Below is a small trained network, with its code and all its weights. Each question gives an input and a class and asks what happens when units are switched off, that is, made to give their printed mean instead of their output.

import numpy as np


def w(rows, s, z=0):
    codes = np.array(rows[::2]) - 128.0
    scale = np.full(codes.shape[1], s)
    scale[-1] = z or s
    return codes * scale


def norm(h):
    return h / np.sqrt((h * h).mean(-1, keepdims=True) + 1e-5)


def f(y):
    return y / 2 * (1 + np.tanh(0.7978845608 * (y + 0.044715 * y**3)))


def log_softmax(a):
    a = a - a.max(-1, keepdims=True)
    return a - np.log(np.exp(a).sum(-1, keepdims=True))


def net(x, mask):
    res = np.array(x, float).reshape(1, 4) / 4 @ E
    u = 0
    for l in range(4):
        y = f(norm(res) @ A[l][:, :-1].T + A[l][:, -1])
        res = res + np.where(mask[u : u + 4], y, B[l][:, -1]) @ B[l][:, :-1]
        u += 4
    return log_softmax(norm(res)[-1] @ U[:, :-1].T + U[:, -1])


A, B = {}, {}
E = w([
[184,64,71,242,186,58,176,130],'x0',
[103,91,85,174,5,168,159,90],'x1',
[201,226,129,148,125,50,90,2],'x2',
[148,67,140,158,191,176,190,70],'x3',
],0.0088)
A[0] = w([
[103,57,138,121,68,179,186,213,254],'L0N0',
[72,97,132,98,218,157,148,246,165],'L0N1',
[147,111,87,184,84,153,123,141,103],'L0N2',
[96,46,89,187,141,121,136,235,99],'L0N3',
],0.011,0.00086)
B[0] = w([
[69,160,118,176,170,227,43,215,246],'L0N0',
[98,183,74,83,42,64,255,74,254],'L0N1',
[67,123,122,217,70,31,54,78,169],'L0N2',
[213,29,188,72,195,97,35,63,235],'L0N3',
],0.0097,0.0094)
A[1] = w([
[140,119,74,193,168,22,169,150,180],'L1N0',
[127,137,114,160,57,143,150,75,6],'L1N1',
[71,124,137,117,49,174,163,91,115],'L1N2',
[131,108,173,9,156,122,114,96,182],'L1N3',
],0.013,0.0014)
B[1] = w([
[138,105,104,244,139,189,110,199,252],'L1N0',
[76,136,76,75,93,73,203,175,188],'L1N1',
[103,172,107,118,252,173,123,174,229],'L1N2',
[235,136,157,156,42,107,190,66,254],'L1N3',
],0.011,0.0068)
A[2] = w([
[76,183,87,40,144,110,222,126,102],'L2N0',
[86,96,154,171,108,195,86,160,102],'L2N1',
[174,111,119,156,173,53,134,135,248],'L2N2',
[135,6,65,131,89,87,109,162,105],'L2N3',
],0.014,0.0012)
B[2] = w([
[57,38,172,173,143,112,58,32,254],'L2N0',
[161,178,84,130,194,149,104,163,204],'L2N1',
[101,166,63,59,107,167,104,254,210],'L2N2',
[79,135,196,117,67,128,199,23,213],'L2N3',
],0.013,0.01)
A[3] = w([
[213,163,145,8,99,84,168,117,112],'L3N0',
[135,75,76,126,41,38,242,133,125],'L3N1',
[11,108,95,191,121,117,110,105,50],'L3N2',
[107,41,139,121,130,124,36,21,6],'L3N3',
],0.012,0.0012)
B[3] = w([
[136,45,110,187,72,107,244,145,181],'L3N0',
[230,184,134,146,63,60,220,178,191],'L3N1',
[204,50,192,67,123,96,183,90,233],'L3N2',
[41,172,161,53,182,69,99,84,250],'L3N3',
],0.011,0.013)
U = w([
[18,129,212,60,134,54,97,2,199],'0',
[169,167,147,135,3,35,240,92,2],'1',
[92,194,72,155,182,194,37,202,228],'2',
],0.0081,0.0005)

Each question gives the input, the list of numbers given to net, and the class t.
The units are the neurons (one row each of A and B). Each row of codes is followed by its name. A weight is (code - 128) times the scale printed after its matrix; where a second scale follows, it is the last column's (A, B and U).
mask holds one flag per neuron, layer by layer. A switched-off neuron (its flag False) gives its mean, the last column of its row in B, instead of its output. The means were averaged over made-up inputs and are rounded, as every weight is.
A unit's drop is (log p(t) with every unit on - log p(t) with that unit switched off) / (log p(t) with every unit on - log p(t) with every unit switched off).
The circuit of an input: a set's keep is (log p(t) with only the set's units on - log p(t) with every unit switched off) / (log p(t) with every unit on - log p(t) with every unit switched off). Starting from the 12 units with the biggest drops (on a tie, the unit counted first), units are removed one at a time, each time the one whose removal leaves the highest keep (on an exact tie, the one counted first), for as long as the keep stays at least 0.8.
circuit, biggest first: the units of the circuit, biggest drop first
k most important neurons: the k neurons with the biggest drops, biggest first
k most important neurons of layer l: the k neurons of layer l with the biggest drops, biggest first
drop of u: that unit's drop, to one decimal
input [-4,3,-6,-3], class 2: circuit, biggest first => [L0N0]
input [-7,-4,5,0], class 1: 2 most important neurons => [L0N1, L2N0]
input [1,-7,0,6], class 1: 2 most important neurons => [L0N0, L1N0]
input [5,5,-6,2], class 0: 3 most important neurons => [L0N3, L0N0, L2N3]
input [3,7,-2,-3], class 0: 2 most important neurons => [L2N3, L0N2]
input [-2,8,-1,-1], class 2: 2 most important neurons => [L0N0, L0N1]
input [7,4,-2,5], class 0: 4 most important neurons => [L2N3, L0N3, L0N1, L1N2]
input [2,-5,-3,0], class 1: 2 most important neurons => [L0N3, L1N3]
input [5,2,-3,-7], class 0: 2 most important neurons => [L0N3, L2N3]
input [-3,-3,3,0], class 1: 3 most important neurons => [L0N1, L0N0, L2N0]
input [0,0,5,-2], class 1: 2 most important neurons of layer 2 => [L2N0, L2N1]
input [4,0,1,0], class 2: 2 most important neurons of layer 1 => [L1N0, L1N1]
input [7,-7,1,-1], class 2: 2 most important neurons => [L1N0, L2N2]
input [-5,-7,2,8], class 1: circuit, biggest first => [L1N3]
input [7,3,-1,-7], class 0: 3 most important neurons => [L0N3, L2N3, L0N1]
input [4,5,-4,-8], class 0: drop of L2N3 => 0.4
input [-5,1,-5,3], class 2: drop of L2N1 => 0.2
input [-2,-5,7,2], class 1: drop of L2N0 => 0.3
input [-1,-5,8,0], class 1: 2 most important neurons of layer 0 => [L0N0, L0N2]
input [8,3,-8,1], class 0: circuit, biggest first => [L0N3]
input [-5,-5,5,-3], class 1: 2 most important neurons => [L2N0, L0N1]
